In the rows, 128 means zero.
[130 141 141 146 128 158  98 158 139 105 154 128 134 117 108 155 127  74
 136 125 151 132 127 130  91 146 109 144 128 113 119 126 126 142 135 147
  98 123 145 130 125 131 114]	zokil
[127 152 136  96 151 171  95 166 167 110 186 161  92 142 121 113 152 125
 133 151  74 119  98 150 142 195 133 113 122 130  71 153 174  82 157 110
  33 144 111 119 104 145 121]	zan
[105  94 111 130 125 132 108 166 109 164  98 138 104 151 132 119 122 119
 119 147 144 123  93 132 115 130  92  98 142 100 109 116 144 100 146 119
 172 116 126 123 117 191 111]	Defo
[123 120 143 158 111  88 111 147  98 139 103 113 130 153 162 101 116 119
 108 126 147 131 117 110 117 144 100 115 126 134 113 160 141 141 123 122
 144 128 103 148 128 127 117]	zan
[136 136 134 156 162 175 112 165 129 102 120 119 104 170 133 159 124  89
 147 148 163 134 106 146  85 121 140 123 126 143 117 136 157 153 110 136
  90 118 136 105 138 151 112]	zan
[126 161 104 143  99 139 126 115 103 135 124  95 127 154 153 132 109 121
 142 157 120 151 134 133 125  80 117 124 120 147 117 148 152 173 125 107
 100 127  98 147 123 138 105]	zan
[120 123 140 130 140 162 146 133 113 114  94 122 143  96 133 139 100 139
 123 156 174 150 132 141  98  91 120 119 142 143 113 100 157 131 152 121
 137 133 145 129 123 135 115]	papov
[122 129 161 147 156 224 122 224 148  84 118 116 123  57 114  94 104 167
 142 141 148 135 133 157 141 174  86 107 101 136  84 101 172 144 129  49
 112 116 153 161 113 161 130]	papov
[126 119 138 110 139 131 100 118 105 143  88 151 124 153 100 144 152  88
 107 111 126 103 109 144 128 105 104 118 152 106 147 138 118  96 148 152
 130 122 161 121 127 142 115]	zan
[126 135 140 134 152 128 141 123 142 140 139 136 125 148 137 131 118 119
 140 132 168 181 118 127 117 154 126 137 115 107 109 115 115  85 151 148
 118  99 160 145 134 124  97]	Defo
[122 163 107 119  96  47  78  96  99 173 127 121 130 135 136 155 159 110
 114  75 111 130 115 124 137 150 102 158 150 130 118 147  90  66 160 228
 135 113 143 122 135  77 117]	zabof
[111 139 147 126 122 120 124 127 129 136 114 150 135 125 121 130 142 102
  99 116 143  92 121 150 132 145 118 102 144  99 151 153 128  93 130 143
 150 112 154 154 122 131  96]	voze
[108 106 189 128 118 131 132 148  87  95 116 116 120 131 153 115 104 141
 108 132 163 128 102 155 120 138  91 135 128 121  98 140 151 129 166 114
 146 120 142 154 128 141 102]	papov
[ 97 135 107 138 136 128 199 135  82 140 165  70 131 137 131 122 140 139
 121 136 129 105  96 125 115 121 113 112 150 107 123 144 153 144 141  97
  98  91 119 146 133  90 113]	Defo
[124 150 141 149 136 116 106 130 135 131 150 132 101 141 132 153 121 108
 127 124 144 123 119 129 118 133 121 151 115 123 133 112 102 118 111 128
 134 131 119 143 125 124 135]	voze
[ 86 139 120 136 126 143 184 134 137 141 170 110 115 133 135 135 133 140
 126 124 112 128 100 141 126 157 112 124 154 126 108 143 138 107 144 118
 103  99 140 161 141 119 118]	Defo
[145 154 148 129 172 158 120 194  96 145 122  79 124 120  82 137 192  97
 125  91 167 123 140 159 102  93 121  94 149 123 107 134 160  99 187 131
  61  60 155  91 140 131  84]	papov
[114 133 182 125 130  70 184 131  17 106 130 135 111 165 143 101 114 129
 122 141 168 159  99 106 161 181 167 111 121  88 121 176 166 141 125 139
 103  93 130 201 157 177  37]	Nuv
[115 155 147 132  80 143 110 139 121 114 152 140 125 118 151 146 105 111
 153 162 141 127 153  99 152 141 125 113  86 114 151 117 178 135  92  87
 127 138 109 145 105 128  94]	voze
[147 130 182 141 140 163  97 176 150  81 178 114 139 127 128 126 145 118
 121 129 176 121 121 136 113 154 118 134 122 128 117 132 126 140 109 137
 116 136 114 117 129 116 133]	zokil
[160 123 157 113 118 146 109 127 143 134 150 128 116 118 141 113 146 119
 163 130 123 129 157 136 148 135 139 133 117 121 143 134 139 114 115 124
 109 135 144 103 142 129 107]	Nuv
[140  96 179 141 132 154 117 177 137  80 183 114 103 151 146 134 115 102
 152 135 139 111 134 146 147 164 139 132 140  92 104 141 165 123 133 129
  99 109 141 125 146 113 127]	Nuv
[150 122 181 158 127  82 121 145  44 103 131 101  88 155 116 107 111 135
 105 138 125 145  95 121 102 172 102 108 156  96 107 151 122  77 140 165
 118 119 143 153 102 109 121]	zabof
[166  83  64 120 169 193 175 114  82 126 151 100  71 202 148 159 120  65
 161 157 145 126  69 174 118 129 156 154 160  77 138 135 184 119 109  90
  38 129 186  78 140 163  51]	Nuv
[146 125 152 151 141 140  49 172  76  43 146  42 147 128 114 125 130 120
 105 138 115 137 169 131  82 164  88 121 157  61 116 134 126  48 156 178
 100  69 115 103 139  65 137]	zokil
[132 153 157 164 111 105 101 142 129 117 166 148 130 135 133 125 127  93
 138 131 138 129 143 111 154 165 119 147 118 128 120 108 108 134  95 156
  98 140 130 136 134 110 140]	zokil
[129 110 148 144 103 105 120 140  74  90 141 121  93 159 135 124  86 102
  85 179 148 128 131 183 165 138  93 136 118  80 146 160 118 132 115 115
 137 128 108 162 138 136  74]	voze
[127 140 125 140 126  88 127 107 101 161  71 146  90 147  89 129 148 114
 131  93  73 117 129 146 106 120 138  93 158 138 145 136 109  75 139 155
 153  81 170 110 129 120 121]	Defo
[116 114 120 102 106 139 132 121 138 140 149 135 143 120 151 113  97  94
 142 150 113 141 133 121 171 119 150 121 119  86 107 141 164 146 152 120
 136 141 109 169 107 135  67]	Nuv
[ 95 138 140 126 158 156 145 118 118 113 150 104 130 171 141 148 161 104
 125 134 119  99 106 139 139 101 142 127 175 129 115 148 173 123 144 132
 119 104 120 152 130  93 113]	zan
[145 140 164 151 115 139 135 146  92 135 171 141 101 150 132 113 138  87
 131 131 116 126 145 157 144 135 143 125 149 122 126 124 115 141  74 135
 114 131 141 119 126 147  91]	zokil
[114 115 154 109 122 163 110  98 127 143 151 128 112 155 138 139 151 101
 163 132 106  93 104 155 154 150 122 146 167 115 144 149 145  89 139 145
 132 134 189 127 163 163 120]	Nuv
[142 143 146 130 172 126 193 126  96 159  77 140  86 137 104 150 180 121
 115  94 105  62 111 148 121  96 140 133 164 184 143 141 102 152  60 132
 131 120 156 106 126  67 116]	zabof
[123 162 171 129 156 153  93 149 128 107 134 123  97 177 148 152 161  99
 142 173 132  97 110 142 118 127 127 126 117 153 123 138 156 118 120 129
 113 120 127 106 113  97 111]	zan
[144 147 175 137 105  95 115 152 107 104 144 137 103 118 124 148 135 125
 129 110 167 149 133 141 130 134 126 128 111 154 132 105 136 115 126 132
 114 117 151  99 121 115 100]	papov
[122 123 146 145 121 160 102 154 149 117 134 136 133 115 161 146 135 129
 139 153 157 132 144 114  84 169  83 126 108 144 125 119 151 108 131 120
 109 137 142 102 118 120 138]	zan
[120 134 103 130 127  94 164 104 114 149 102 114 107 175 174 116 143 105
 137 139 115 135 129 122 108 118 168 131 108 129 123 121 144 136 119 122
 126  89 127 147 105 113  60]	direb
[117 103 178 139 132 108 123 136  86 111 122 120 103 168 143 112 130 113
 152 152 133 120 110 139 117 143  92 121 144 122 112 136 167 100 153 127
 126 120 140 115 131 148 113]	papov
[122 117 143 110 149 141 129 128 112 129 106 122 109 169 126 123 135 126
 133 120 121 105  80 137 124 136  89 122 151  78 118 143 134  63 150 130
 119  99 159 130 129 129 133]	Defo
[123 169  82 139 176  84 168 122 108 141 161 159  73 183 143 202 152 132
 154 144 127 139  90 120  94 130 128 150 135 133  89 113 123 100 140 169
 124  88 120 144  80 124 135]	zabof
[126 104 123 137 144 135 131 159 110 114 147 101  83 142 149 123 167 131
 125 127 123 130 141 142 109 139 131 141 117 120 119 123 148 109 147 126
 106 103 104 124 128 126 109]	direb
[133 122 172 126 118 143  95 161 106 116 162 115  98 126 150 108 135 115
 179 151 138 123 135 131 166 146 141 134 114 104 117 109 149 141 124 144
  96 136 124 119 144 131 115]	Nuv
[104 100 169 141 159 132 159 135 122 112 122 146 141 138 147  96 144 129
 130 159 147 148 126 131 151 177  90 103 153 116 100 154 155  89 164 140
 122 134 132 181 109 100 105]	zan
[134 150 158 140 126 152 100 149 130 116 140 131 116 122 132 141 134 114
 128 133 159 103 141 136 147 121 111 137  89 115 155 112 119 137  95 105
 126 131 126 131 124 118 119]	voze
[ 89 111  94 159 122 163 179 152 133 171 169  60 106 146 132 105 124 118
 102 120 119 148  80 153 123 130 118 124 158 129  85 131 128 143 165  88
  89 114 116 169 135 130  83]	Defo
[115 146 138 118  98 133 137 124 111 143 122 117 101 125 149 121 142 126
 134 131 106 105 119 129 149 129 140 136 128 114 124 130 148 129 129 154
  98 119 128 150 127  86 116]	zabof
[100 102 143 139 126 122 177 103  99 122 141 114 127 164 152  97 106 144
 132 112 110 129 108 137 126 152 131 128 133  94  93 146 133 125 177 137
 103 102 135 161 143 100 133]	Defo
[121 123 191 112 118 164 104 133  65 100  92 114 142 135 146 102 126 138
 129 148 138 111 135 130 142 114  89 113 151 114 117 142 163 123 124 117
 121 129 138 141 131 128 115]	zan
[ 94 110 106  99 114 142 111 106 129 164  86 108 113 154 163 145 152 106
 124 132 131 117 103 129 166 130 130 154 116 125 149 139 151  94 150 147
 154 137 126 147 151 116 104]	direb
[158 135 174 133 129 150 129 141 126 114 159 126 116 140 110 108 127 145
 127 132 131 125 128 113 134 135 143 126 104 118 127 134 137 136 111 122
  86 127 124 139 140 146 148]	zabof
[117 160 106 158 135  92 179 139 147 170 127 111 116  96 115  73 120 149
 135 114 107 167 115 110 148 142 118 120 125 154 117 127  89 152  77 120
  97 136  92 166 152 120 122]	Defo
[125 149 132 142  81  86 127 118 109 117 180 177 113 124 118 119 128  89
  87 108 132 149 122 124 152 134 167 138  87  92 133 107 116 158 154 140
  93 134 113 183  87 139  74]	zokil
[133 117 137 153 115 137  88 121 118 140 108 134 134 134 139  99 104 110
 110 133 145 169 126 131 137 158 118 140 137 126 100 128 112 107 145 148
 136 158 131 162 136 151 122]	zokil
[ 99  97 148 108 102 122 118 100  84 114  77  99 144 122 162 160 103 115
 142 115 154 137 120 120 142 100  86 164 113 116 150 120 141 123 148 155
 172 143 125 117 145  73 109]	papov
[ 93 107 168 144 154 157 143 128   4  89 118  63  98 200 183 141 134 145
 144 195 152 146 127 133 154 128 136 134 140 133  93 120 180 107 158 136
 138 110 115 160 129  94  90]	direb
[148 158 135  97 149 183 111 177 144  95 129 120 103 138  82 143 156 119
 155 117  99 117  96 170 156 123 104  92 167 112 109 140 152  94 113 110
  67 100 152 126  93 124 113]	zan
[100 139 160 101 111 142  88 123 164 135 141 134 144 124 112 131 138 117
 158 114 126  95  94 127 164 157 113 162 154 148  99 128 130 144 127 164
 123 136 158 156 163 131 151]	zabof
[ 96 106 126 147 164 163 151 111 111 131  97 100 146 125 139 145 129 132
 140 108 143 171 123 124 108 143 129 132 159 156 118 125 124 102 135 163
 182 132 155 166 136 130 104]	direb
[133 142 134 131 110 117  87 126  77 164 123 145  91 186 136 152 118  49
 121 154 108 122 115 141 158 113  98 146 147  99 123 120 100  98 101 148
 144 145 140 124 103 139  85]	zokil
[135  91 143 124 115 133 124 133  97 143 114 132 113 126 150 114 107 134
 115 131 137 146 139 154 165 145 119 135 129 114 101 136 117 117 162 126
 140 139 140 151 135 137 100]	Nuv
[135 110 114 155 122 126 107 154 101 115  96 111 111 134 152 105  93 119
 116 155 127 135 120 128  90 132  78 144 105  98 108 135 109 162 118 115
 151 136  80 152 109 148 126]	zokil
[124 160 137 110 102 123 203 131 123  89  81 141 120  51  11 135  92 173
  62  72 110 183  92 155 103 148 148  57 223 128 125 165 115  64 153 172
  31 100 182 186 161 130 124]	Defo
[116 145 137 137 127 132 155 119 127 113 156 119 141 117 108 124 118 127
 133 128 127 115 119 145 144 157 155  97 159 125 135 146 148 125 115 123
 122 122 139 164 130 106 123]	voze
[102 102 143 132  95 146 138 114 114 120 160 124 140  85 173 112 127 135
 163 132 134 118 154 143 157 145 134 140 159 120 109 127 171 141 170 150
 124 145 143 152 142  98 131]	Nuv
[120 118 106 116  73  84 134  98 101 142 153 125 127 115 168 115 108 130
 155 147 129 147 130 121 136 136 127 141 132 107 129 130 145 148 136 140
 128 138 117 145 136 153  98]	Nuv
[124 128 158 179 108 113 137 136 125 127 149 144 104 131 143 109 108 140
 125 145 153 156 132 122 131 169 124 118 106 127 141  98 110 103 111 142
 111 132 156 129 144 135 137]	Defo
[ 88 146 130 147 105 139 122 146 101 115 171 126 133 116 145 122 128 112
 102 161 128 104 131 152 149 153 125 138 135 119 109 135 143 164 146 132
 140 120 113 181 128 126 111]	zokil
[126 116 133  97  97 113 106 117 125 165 122 142  92 135 133 131 153 107
 141 108  98 115 115 145 155 124 126 127 149  98 132 133 126  86 165 146
 137 121 148 137 119 144 103]	Nuv
[126 125 147 123  95  95 131 139 101 127 131 130 104 136 130 116 112 114
 118 137 138 124 131 148 128 134 125 114 131  92 129 142 137 134 128 108
 139 104 111 160 119 136  92]	voze
[139 139 177  87 109 143 121  90 165 142  89 167 124 157 129 121 135 139
 109 121 103 127 127 166 152 136 107 124 140 144 106 179 123  71 179 120
 103 126 168 161 129 113 136]	zan
[147 123 129 107  99 109 140 109  46 163  77 109 114 165 130 112 146 135
 136 140 121  99 129 113 145  62 137 102 140 111 148 134 165 148 106 104
 167  99 115 131 109 135 102]	zabof
[143 136 156 129 120 107 132 145  52 103 114 130 111 146 123 137 130 119
  81 154 146 118 145 140 137 124 127 116 135 110 127 154 148 122 137 110
 141  96 114 150 114  95 100]	zokil
[100 151 131 124 127 151 139 116 122 118 142 104 123 130 158 132 148 132
 125 142  94  98 122 136 110 128 113 134 144 136 110 148 163 123 156 109
  94 114 123 149 113  74 133]	zan
[ 81  92 144 120 150 138 148 134  68  86 160 154 135 168 114 141 125  87
 120 159 134 126  84 147 191 140 101 112 185  82 110 125 148 115 134 175
 106 154 134 160 115 144  78]	zan
[108 106 130 119 108 140 156 109 134 143 161 121 128 135 149 128 133 123
 156 146 109 128 121 141 154 156 134 117 151 119 119 144 148 111 160 141
 119 135 144 148 133 127 108]	Nuv
[119 132 181 138 121  95 142 156  84  89 141 132 118 138 123 121 116 125
 116 133 152 128 129 155 159 116 134 116 123 128 108 120 142 152 141 135
 125 105 126 142 128 125  99]	papov
